(-3.16, +1.03, +5.41, +3.67, +2.16, -1.20, +4.28) gives +3.67
(-0.18, +0.88, -0.87, +1.80, -4.59) gives -0.87
(+3.05, +6.42, -3.88, -1.91, -1.07) gives -3.88
(+4.91, +4.42, +1.78, +1.88, +4.60, +5.07, +2.97) gives +1.88
(-0.28, -0.01, -2.26, -0.38, -0.47, -3.75, -6.14) gives -0.38
((+1.73, +0.76, -2.24, +1.33, +0.03), (-1.38, -1.23, +0.74, +1.14, -0.82), (-0.16, -0.45, -5.02, -1.36, -4.58)) gives +0.74
((-2.67, +2.68, +0.06, +0.14, -4.78), (-0.28, -0.30, -0.95, -2.63, +1.16), (+1.41, +0.62, +0.78, +0.14, +0.84)) gives -0.95
---
[[161 174 131 122 134 105]
 [202 197 202 251   4 184]
 [ 78  43 192  51  38  55]] | 55

[[ -77   10  142 -413]
 [  32 -250 -620  952]
 [ -59  -33   10 -140]] | -140

[[399 389 360 835 202 508]
 [571 877 585 698 796 613]
 [542 294 739 811 512 880]] | 880

[[33 86 13 22]
 [64 93 17 51]
 [ 7 31 23 46]] | 46

[[6 3 1 0 5]
 [3 3 3 0 3]
 [2 7 3 2 3]] | 3

[[5 3 4 2]
 [4 4 3 2]
 [2 7 2 3]] | 3
---
[  -2.5  -69.1  163.8 -121.0] ==> -2.5
[ -83.1  157.8 -110.1  164.2  -46.4] ==> -83.1
[  2.7 -13.1  15.1  -7.1  -1.1  -0.6] ==> 2.7
[ 0.175  0.164  0.130 -0.134] ==> 0.175
[  95.951 -167.210  129.307   55.353] ==> 95.951
[-1.48 -0.10 -0.40  1.33 -0.57 -0.15] ==> -1.48
---
-0.235,-0.789,-0.367,1.818,-1.414,0.236,-1.740 -> 1.818

-1.473,0.012,-0.480,0.404,1.791 -> -0.480

-0.097,-0.002,-0.059,-0.165,0.175,-0.127,0.095 -> -0.165

1.88,-1.63,1.65,-0.29,1.32 -> 1.65

0.15,0.05,-0.10,0.00,0.04 -> -0.10

-2.03,-1.41,-0.75,-0.25,0.12,0.58,1.26 -> -0.25

2.44,5.38,11.85,17.98,17.51,20.09,17.77
0.40,9.19,15.92,13.81,20.88,19.20,16.21
6.40,8.28,-1.27,-12.27,-8.97,-13.34,-7.03
-> 13.81
---
[[+1.29, +0.10, +0.27, -0.52, +0.42, -4.75, -1.92], [+2.90, +0.06, +0.86, +0.81, +2.01, -6.47, -3.46], [-0.15, -1.74, -4.59, +1.26, +3.67, -4.45, +3.84]]	+0.27
[[+1.80, -2.69, +0.64, +0.14, -1.83], [-4.96, -0.96, -1.97, -0.07, -2.48], [-1.72, -0.40, +0.68, -3.20, -2.44]]	+0.64
[[-0.03, +0.01, +0.37, -0.02, +0.03], [+0.26, -0.05, -3.16, +0.21, -0.22], [+0.54, -0.11, -6.45, +0.42, -0.44]]	+0.37
[[-4.28, -2.18, -0.02, -1.99, -2.87], [+4.00, -1.27, +3.81, +2.55, +0.50], [+5.13, -2.94, +3.21, -5.02, +1.92]]	-0.02
[[-1.23, +2.70, +2.46, -5.16, +2.71, -0.38], [-1.82, +4.03, +0.80, -6.04, +5.51, +0.41], [-0.94, +1.00, +0.36, -5.27, +0.26, +0.74]]	+2.46
[[+1.74, -0.48, -2.20, -2.80, +3.46, +1.60], [-5.45, +2.34, +0.78, -0.18, -4.10, -1.83], [-2.92, -0.48, +2.93, -6.14, -1.85, +1.53]]	-2.20
[[+1.72, +4.12, -5.43, -4.91], [-1.89, -3.18, +5.10, +4.97], [+2.11, +4.77, -5.69, -5.45]]	-5.43
[[+1.45, +2.24, -1.90, +2.37], [+4.91, +3.37, +0.51, +3.81], [+3.76, +2.65, +0.06, +3.13]]	-1.90
[[+2.63, -0.14, -0.88, -5.93, +3.41], [+2.46, +0.83, +4.77, -3.90, +0.89], [+4.62, +3.27, -2.29, -4.10, -5.26]]	-0.88
---
[[-428 -594 -590  857   71  109]
 [ 555  -27 -282 -385  499   54]
 [ 773  170  -88  -20  182  322]] => 773

[[9 1 5 7]
 [7 0 3 6]
 [6 4 4 8]] => 6

[[668 584 599 621 620 623 496]
 [647 300 454 736 652 172 557]
 [618 884 726 531 601 961 681]] => 618

[[76 72 66 52]
 [86 72 37 22]
 [94 68 71 63]] => 94

[[-15 -26 -18   8  -5 -41   0]
 [-12  15  10 -17 -17  32   6]
 [ -8 -37 -18   0   6 -48  -5]] => -8

[[253 642 834 243 448]
 [245 498 399 200 681]
 [262 922 487 390 145]] => 262

[[ -76  221   96 -396]
 [ 565  -56 -318 -802]
 [-292  298  -63 -217]] => -292

[[6110 4068 5163 3977]
 [3576 2567 9210 4650]
 [4571 3862 8101 4676]] => 4571

[[742 870 813 608 578 476]
 [270 101 151 386 416 562]
 [802 957 897 648 609 469]] => 802
---
array([-0.25, -4.96, -0.60, +0.82, -2.35]) ==> -2.35, -0.25

array([-2.87, +0.77, -4.33, +5.38]) ==> +5.38, -2.87

array([-6.26, -3.81, -1.10, +1.95, -4.33, +0.61]) ==> +0.61, -6.26

array([[-0.81, -2.01, -1.95, +3.91, +5.05, -1.99, -0.12],
       [-1.86, +2.30, +2.93, -3.30, -3.63, -1.58, -0.72]]) ==> -0.12, -1.86

array([[-5.62, -5.97, +4.94, -3.56],
       [+1.16, +5.90, -5.37, +2.04]]) ==> -3.56, +1.16

array([[+1.17, -4.00, -0.62, -6.37, -0.99],
       [+2.89, +1.14, +3.14, -2.13, -0.70]]) ==> -0.99, +2.89

array([[+2.08, -1.15, +0.20, +2.25, -2.05, +1.88, +1.34],
       [-2.67, +5.36, -0.06, -1.03, +4.18, -2.71, -0.30]]) ==> +1.34, -2.67

array([+2.41, -2.79, +3.61, -4.28, -2.67, +5.02]) ==> +5.02, +2.41

array([[+2.70, -1.18, -3.13, -1.47, +4.68, +2.44],
       [+1.69, -0.86, -4.12, -0.85, +4.17, +1.25],
       [+1.32, -0.96, -2.22, -1.46, +0.70, -1.93]]) ==> +2.44, +1.32
---
[[-2.83, +2.95, -4.64, -3.40], [-1.32, +0.60, -2.17, +2.86]] result: -1.32
[+0.31, +4.85, +0.44, -0.93, -0.14, +0.64] result: +0.44
[[+2.52, -4.94, -0.82, -3.24, -0.74], [-0.96, -1.55, -3.55, -0.98, -3.50], [-0.39, -0.52, +2.80, +1.59, -1.70]] result: -0.52
[[-3.20, -0.26, +1.15, +0.93], [-3.97, -4.86, +0.90, +1.26]] result: -3.97
[-0.92, +0.54, +2.12, +0.85, -5.46, -1.64] result: +2.12
[-5.15, +0.99, +4.05, -6.36, -0.16] result: +0.99
[-5.60, -3.95, -3.02, +3.44] result: -5.60
[+5.48, +1.58, +0.56, -0.87, +3.20] result: +1.58
[[-2.87, +1.19, +4.22, +3.46], [-4.58, +3.37, +3.96, +5.29], [-4.47, +3.20, +3.76, +4.83]] result: -4.47
